Here is a tiny trained network, its code and every weight. The questions are about switching its units off for an input and a target symbol, where a switched-off unit gives its printed mean instead of its output.

import numpy as np


def w(rows, s, z=0):
    codes = np.array(rows[::2]) - 128.0
    scale = np.full(codes.shape[1], s)
    scale[-1] = z or s
    return codes * scale


def norm(h):
    return h / np.sqrt((h * h).mean(-1, keepdims=True) + 1e-5)


def f(y):
    return y / 2 * (1 + np.tanh(0.7978845608 * (y + 0.044715 * y**3)))


def softmax(a):
    e = np.exp(a - a.max(-1, keepdims=True))
    return e / e.sum(-1, keepdims=True)


def log_softmax(a):
    a = a - a.max(-1, keepdims=True)
    return a - np.log(np.exp(a).sum(-1, keepdims=True))


def net(x, mask):
    ids = ['βγδζηθλμξσφψω'.index(c) for c in x.split()]
    T = len(ids)
    res = E[ids] + P[:T]
    u = 0
    for l in range(2):
        r = norm(res)
        for j in range(2):
            rows = slice(3 * j, 3 * j + 3)
            q, k, v = (r @ M[l][rows].T for M in (Q, K, V))
            z = softmax(np.where(np.tri(T) > 0, q @ k.T / 3**0.5, -1e9)) @ v
            o = O[l][rows]
            res = res + np.where(mask[u + j], z, o[:, -1]) @ o[:, :-1]
        u += 2
        y = f(norm(res) @ A[l][:, :-1].T + A[l][:, -1])
        res = res + np.where(mask[u : u + 8], y, B[l][:, -1]) @ B[l][:, :-1]
        u += 8
    return log_softmax(norm(res)[-1] @ U[:, :-1].T + U[:, -1])


Q, K, V, O, A, B = {}, {}, {}, {}, {}, {}
E = w([
[141,137,90,55,42,133],'β',
[114,133,109,37,45,156],'γ',
[122,193,156,111,134,91],'δ',
[131,132,101,106,12,143],'ζ',
[80,193,97,103,164,122],'η',
[53,181,123,112,154,138],'θ',
[97,91,76,141,160,66],'λ',
[63,84,129,119,205,96],'μ',
[79,109,55,132,189,95],'ξ',
[149,8,70,86,120,112],'σ',
[131,20,92,168,140,154],'φ',
[187,117,93,81,134,113],'ψ',
[134,188,215,123,93,123],'ω',
],0.014)
P = w([
[182,145,85,152,2,90],'0',
[87,141,127,90,136,182],'1',
[105,144,121,100,142,177],'2',
[116,146,117,103,151,170],'3',
[130,147,113,106,155,175],'4',
[138,151,117,109,159,170],'5',
[149,153,119,113,162,174],'6',
[152,157,116,109,164,164],'7',
[160,168,127,106,161,155],'8',
[163,159,122,111,170,161],'9',
[172,164,134,108,169,153],'10',
],0.0079)
Q[0] = w([
[43,191,44,189,126,195],'L0H0',
[162,226,112,72,114,105],'L0H0',
[179,139,154,96,194,162],'L0H0',
[72,111,152,112,198,61],'L0H1',
[107,152,43,116,74,86],'L0H1',
[140,82,140,253,53,62],'L0H1',
],0.0068)
K[0] = w([
[3,234,165,118,110,55],'L0H0',
[138,220,90,30,119,93],'L0H0',
[196,81,153,183,86,150],'L0H0',
[160,25,232,225,170,75],'L0H1',
[241,149,187,59,38,154],'L0H1',
[38,75,156,46,131,163],'L0H1',
],0.0054)
V[0] = w([
[132,115,45,59,141,144],'L0H0',
[151,65,124,215,100,127],'L0H0',
[253,109,101,109,186,95],'L0H0',
[109,197,115,104,86,215],'L0H1',
[91,140,40,130,156,116],'L0H1',
[109,183,71,200,211,94],'L0H1',
],0.0052)
O[0] = w([
[134,146,128,127,167,180,236],'L0H0',
[56,108,33,239,72,62,4],'L0H0',
[81,164,3,73,217,238,79],'L0H0',
[71,102,110,132,221,112,176],'L0H1',
[139,159,204,93,197,111,235],'L0H1',
[47,87,68,169,74,88,182],'L0H1',
],0.0048,0.0038)
A[0] = w([
[169,50,138,185,75,131,60],'L0N0',
[174,141,75,53,178,215,159],'L0N1',
[110,155,186,80,97,220,166],'L0N2',
[184,182,128,98,155,38,173],'L0N3',
[65,116,43,147,173,99,163],'L0N4',
[146,148,186,67,124,126,109],'L0N5',
[181,95,128,202,104,130,1],'L0N6',
[151,129,139,253,106,103,139],'L0N7',
],0.0069,0.0038)
B[0] = w([
[161,111,101,111,18,2,119],'L0N0',
[126,43,204,199,67,80,255],'L0N1',
[169,13,128,148,237,111,198],'L0N2',
[32,79,169,133,170,223,184],'L0N3',
[169,136,208,98,177,179,203],'L0N4',
[146,61,8,157,143,131,168],'L0N5',
[175,5,150,153,44,136,113],'L0N6',
[173,162,46,75,249,153,115],'L0N7',
],0.0056,0.0069)
Q[1] = w([
[85,128,190,128,136,98],'L1H0',
[206,150,5,111,117,107],'L1H0',
[185,131,63,70,131,137],'L1H0',
[179,85,78,117,86,98],'L1H1',
[150,139,121,172,94,113],'L1H1',
[129,99,140,57,49,95],'L1H1',
],0.011)
K[1] = w([
[48,165,105,61,93,100],'L1H0',
[121,17,233,177,193,216],'L1H0',
[161,1,187,153,218,177],'L1H0',
[196,56,209,163,153,146],'L1H1',
[118,121,203,183,150,130],'L1H1',
[192,97,236,51,165,152],'L1H1',
],0.0095)
V[1] = w([
[116,166,114,120,126,9],'L1H0',
[113,108,155,164,101,48],'L1H0',
[126,83,169,164,165,125],'L1H0',
[145,103,165,76,169,154],'L1H1',
[181,103,100,143,166,85],'L1H1',
[133,158,78,148,179,131],'L1H1',
],0.012)
O[1] = w([
[112,162,1,162,132,77,254],'L1H0',
[113,142,106,206,158,118,66],'L1H0',
[64,174,235,181,170,154,98],'L1H0',
[72,68,81,131,24,116,238],'L1H1',
[105,84,76,154,156,218,128],'L1H1',
[101,195,134,42,164,189,233],'L1H1',
],0.0089,0.0023)
A[1] = w([
[172,113,116,183,127,93,61],'L1N0',
[129,102,122,148,154,106,98],'L1N1',
[137,126,76,130,99,81,254],'L1N2',
[85,67,94,124,8,127,140],'L1N3',
[87,193,174,178,150,132,132],'L1N4',
[79,93,92,103,170,137,247],'L1N5',
[139,118,81,82,86,81,203],'L1N6',
[121,106,232,86,119,132,242],'L1N7',
],0.013,0.0022)
B[1] = w([
[68,192,155,66,20,113,145],'L1N0',
[129,190,142,106,91,95,152],'L1N1',
[20,91,180,91,134,171,157],'L1N2',
[230,81,2,188,76,73,189],'L1N3',
[141,28,241,183,186,104,147],'L1N4',
[188,164,171,149,15,159,235],'L1N5',
[189,28,131,186,200,181,149],'L1N6',
[70,119,45,150,123,127,254],'L1N7',
],0.0081,0.0083)
U = w([
[167,66,231,60,43,108,18],'β',
[199,75,23,175,62,102,203],'γ',
[201,58,92,78,236,111,71],'δ',
[183,202,84,107,106,45,158],'ζ',
[10,84,58,55,159,69,2],'η',
[89,120,236,173,162,79,232],'θ',
[153,178,14,186,218,164,109],'λ',
[45,196,51,230,161,117,141],'μ',
[122,180,139,51,99,225,214],'ξ',
[189,191,192,207,54,173,133],'σ',
[201,119,169,219,206,226,90],'φ',
[40,18,161,190,119,238,68],'ψ',
[41,181,156,141,2,99,78],'ω',
],0.0084,0.0033)

Each question gives the input, a string of symbols that net reads in full, and the target symbol t.
The units are the heads (3 rows each of Q, K, V and O) and the neurons (one row each of A and B). Each row of codes is followed by its name. A weight is (code - 128) times the scale printed after its matrix; where a second scale follows, it is the last column's (O, A, B and U).
mask holds one flag per unit, layer by layer, with each layer's heads first. A switched-off unit (its flag False) gives its mean, the last column of its rows in O or B, instead of its output. The means were averaged over made-up inputs and are rounded, as every weight is.
A unit's drop is (log p(t) with every unit on - log p(t) with that unit switched off) / (log p(t) with every unit on - log p(t) with every unit switched off).
The circuit of an input: a set's keep is (log p(t) with only the set's units on - log p(t) with every unit switched off) / (log p(t) with every unit on - log p(t) with every unit switched off). Starting from the 12 units with the biggest drops (on a tie, the unit counted first), units are removed one at a time, each time the one whose removal leaves the highest keep (on an exact tie, the one counted first), for as long as the keep stays at least 0.8.
circuit, biggest first: the units of the circuit, biggest drop first
unit that matters most: the unit with the biggest drop
top k neurons in layer l: the k neurons of layer l with the biggest drops, biggest first
drop of u: that unit's drop, to one decimal
input γ σ μ η ξ θ, target γ: circuit, biggest first : (L1H1, L1N3)
input λ ξ ξ σ ω δ δ λ ξ, target λ: top 4 neurons in layer 0 : (L0N1, L0N2, L0N7, L0N0)
input σ ξ ψ ξ, target σ: circuit, biggest first : (L1N7, L1N5)
input λ θ ξ ψ ψ θ, target λ: circuit, biggest first : (L1H0, L1H1, L0N1, L0N2)
input ψ ψ φ ψ ψ ψ δ, target ψ: circuit, biggest first : (L1H0, L0H0, L0N1, L1N7)
input β ζ δ, target β: top 3 neurons in layer 1 : (L1N0, L1N3, L1N7)
input σ θ ξ ξ, target σ: unit that matters most : L0N0
input ψ ξ ξ μ ξ ξ, target ψ: top 3 neurons in layer 0 : (L0N1, L0N3, L0N4)
input ψ ξ ξ ξ ψ ω ξ θ λ, target ψ: circuit, biggest first : (L1H0, L1H1)
input η ξ ψ μ ξ, target η: top 3 neurons in layer 0 : (L0N3, L0N1, L0N4)
input δ λ ω ξ ξ ξ ξ ω η λ, target δ: top 4 neurons in layer 0 : (L0N1, L0N4, L0N3, L0N7)
input θ ξ δ ξ ξ θ δ, target θ: top 2 neurons in layer 0 : (L0N3, L0N4)
input σ η ξ η, target σ: top 3 neurons in layer 1 : (L1N7, L1N5, L1N3)
input ψ γ ξ σ θ η ξ, target ψ: circuit, biggest first : (L1H0)
input δ η θ φ θ λ φ ξ, target δ: top 4 neurons in layer 0 : (L0N1, L0N4, L0N3, L0N7)
input η γ σ φ γ ξ δ ξ, target η: top 4 neurons in layer 0 : (L0N3, L0N1, L0N2, L0N4)
input ξ ψ ξ, target ξ: top 2 neurons in layer 0 : (L0N1, L0N4)
input δ φ θ, target δ: top 2 neurons in layer 0 : (L0N1, L0N3)
input η ξ δ ξ θ ξ θ, target η: top 3 neurons in layer 0 : (L0N1, L0N3, L0N2)
input η ψ η η θ, target η: top 3 neurons in layer 0 : (L0N3, L0N1, L0N2)
input ω δ σ η μ δ, target ω: top 2 neurons in layer 1 : (L1N0, L1N2)
input β η θ γ β ψ ξ η, target β: unit that matters most : L1H0
input ξ φ φ δ, target ξ: drop of L0N4 : 0.3
input ψ θ β θ δ, target ψ: drop of L1H0 : 0.9
input ξ λ μ ψ μ ξ θ ξ η, target ξ: drop of L1H1 : 0.2
input ζ θ σ σ φ ξ δ, target ζ: drop of L1N7 : 0.3
input θ θ ω δ ξ λ, target θ: unit that matters most : L0H0
